Below is a small trained network, with its code and all its weights. Each question gives an input and a class and asks what happens when units are switched off, that is, made to give their printed mean instead of their output.

import numpy as np


def w(rows, s, z=0):
    codes = np.array(rows[::2]) - 128.0
    scale = np.full(codes.shape[1], s)
    scale[-1] = z or s
    return codes * scale


def norm(h):
    return h / np.sqrt((h * h).mean(-1, keepdims=True) + 1e-5)


def f(y):
    return np.maximum(y, 0)


def log_softmax(a):
    a = a - a.max(-1, keepdims=True)
    return a - np.log(np.exp(a).sum(-1, keepdims=True))


def net(x, mask):
    res = np.array(x, float).reshape(1, 7) / 4 @ E
    u = 0
    for l in range(2):
        y = f(norm(res) @ A[l][:, :-1].T + A[l][:, -1])
        res = res + np.where(mask[u : u + 4], y, B[l][:, -1]) @ B[l][:, :-1]
        u += 4
    return log_softmax(norm(res)[-1] @ U[:, :-1].T + U[:, -1])


A, B = {}, {}
E = w([
[122,127,118,131,122,131,127,135,123,132],'x0',
[163,115,145,202,92,167,89,77,136,106],'x1',
[167,88,141,98,65,54,140,121,55,71],'x2',
[159,166,63,79,130,139,91,162,193,2],'x3',
[126,223,170,129,117,114,98,151,91,128],'x4',
[123,153,145,166,86,141,203,152,185,113],'x5',
[133,124,146,125,148,134,138,121,124,125],'x6',
],0.0058)
A[0] = w([
[108,255,168,134,125,133,84,132,63,122,8],'0.n1',
[113,149,120,145,164,137,131,136,185,167,76],'0.n2',
[131,113,148,221,131,144,59,82,129,88,3],'0.n3',
[130,103,98,115,206,110,11,104,60,141,80],'0.n4',
],0.0071,0.0058)
B[0] = w([
[106,34,185,134,132,103,24,204,198,142,197],'0.n1',
[112,135,129,73,26,70,107,77,82,119,193],'0.n2',
[200,114,119,45,107,177,141,178,127,168,176],'0.n3',
[106,187,130,224,101,118,253,144,190,100,253],'0.n4',
],0.0075,0.0036)
A[1] = w([
[109,2,47,133,173,133,174,61,185,127,1],'1.n1',
[91,154,108,70,188,68,156,183,127,168,24],'1.n2',
[60,193,100,121,184,210,76,77,212,205,16],'1.n3',
[230,151,146,187,109,176,60,84,123,142,133],'1.n4',
],0.0072,0.0043)
B[1] = w([
[117,186,197,145,135,113,36,199,141,150,235],'1.n1',
[204,84,87,159,124,254,123,89,136,163,215],'1.n2',
[178,79,140,112,74,25,156,93,48,42,252],'1.n3',
[107,113,70,67,190,164,162,132,116,175,254],'1.n4',
],0.009,0.0035)
U = w([
[114,120,193,131,146,108,7,197,165,149,123],'0',
[161,84,118,96,89,45,138,71,71,81,76],'1',
[184,97,68,96,167,247,158,138,127,173,83],'2',
[80,161,117,129,173,137,129,96,129,120,255],'3',
[99,193,132,212,131,122,215,149,185,113,97],'4',
],0.011,0.0098)

Each question gives the input, the list of numbers given to net, and the class t.
The units are the neurons (one row each of A and B). Each row of codes is followed by its name. A weight is (code - 128) times the scale printed after its matrix; where a second scale follows, it is the last column's (A, B and U).
mask holds one flag per neuron, layer by layer. A switched-off neuron (its flag False) gives its mean, the last column of its row in B, instead of its output. The means were averaged over made-up inputs and are rounded, as every weight is.
A unit's drop is (log p(t) with every unit on - log p(t) with that unit switched off) / (log p(t) with every unit on - log p(t) with every unit switched off).
The circuit of an input: a set's keep is (log p(t) with only the set's units on - log p(t) with every unit switched off) / (log p(t) with every unit on - log p(t) with every unit switched off). Starting from all 8 units, units are removed one at a time, each time the one whose removal leaves the highest keep (on an exact tie, the one counted first), for as long as the keep stays at least 0.8.
circuit, biggest first: the units of the circuit, biggest drop first
unit that matters most: the unit with the biggest drop
k most important neurons: the k neurons with the biggest drops, biggest first
k most important neurons of layer l: the k neurons of layer l with the biggest drops, biggest first
input [-5,-3,-5,-3,1,5,-4], class 1: unit that matters most -> 0.n4
input [-8,3,-3,-4,-4,-5,-2], class 4: 2 most important neurons -> 0.n4, 0.n1
input [-2,-8,-8,7,0,4,-1], class 1: circuit, biggest first -> 1.n3, 0.n4
input [-7,-7,-7,5,6,4,3], class 1: circuit, biggest first -> 1.n3, 0.n4
input [1,8,4,7,-4,8,-2], class 2: circuit, biggest first -> 0.n4, 1.n3, 1.n4
input [-7,-6,-3,-7,-8,3,6], class 0: 3 most important neurons -> 1.n1, 0.n4, 1.n4
input [1,4,7,0,-8,7,5], class 0: circuit, biggest first -> 1.n1, 0.n4, 1.n3
input [-8,8,-4,-7,-3,4,-3], class 2: 3 most important neurons -> 1.n4, 0.n3, 0.n4
input [-4,-2,6,-2,2,-7,2], class 4: circuit, biggest first -> 0.n4, 1.n3
input [-6,-8,5,5,3,4,7], class 2: 4 most important neurons -> 1.n2, 1.n3, 0.n4, 0.n2
input [-1,-1,-6,3,-6,4,-5], class 0: 2 most important neurons -> 1.n1, 0.n4
input [0,3,2,0,4,4,-5], class 0: 2 most important neurons -> 0.n1, 0.n4
input [-6,8,0,2,5,7,-3], class 2: circuit, biggest first -> 1.n4, 0.n4
input [1,0,-2,3,-5,0,0], class 0: unit that matters most -> 1.n1
input [-6,4,4,-4,7,0,6], class 0: 2 most important neurons -> 0.n1, 1.n3
input [2,7,-3,-5,-6,-8,-2], class 4: 2 most important neurons of layer 0 -> 0.n4, 0.n1
input [-8,-6,-4,1,-2,4,-7], class 2: 2 most important neurons -> 1.n2, 0.n4
input [4,4,-5,-1,4,-4,8], class 1: 2 most important neurons -> 1.n3, 1.n1
input [-3,-7,3,-7,-1,-6,4], class 2: 3 most important neurons of layer 1 -> 1.n2, 1.n3, 1.n1
input [7,-2,-6,2,4,-1,2], class 1: 2 most important neurons -> 1.n3, 1.n1
input [-7,-2,3,3,8,-2,6], class 0: circuit, biggest first -> 0.n1
input [-6,-7,-7,-2,2,1,8], class 1: 2 most important neurons of layer 1 -> 1.n3, 1.n4
input [6,6,3,1,-6,-5,5], class 0: 3 most important neurons -> 1.n1, 1.n2, 0.n4
input [0,5,-3,6,1,-7,8], class 4: 2 most important neurons -> 0.n4, 1.n2
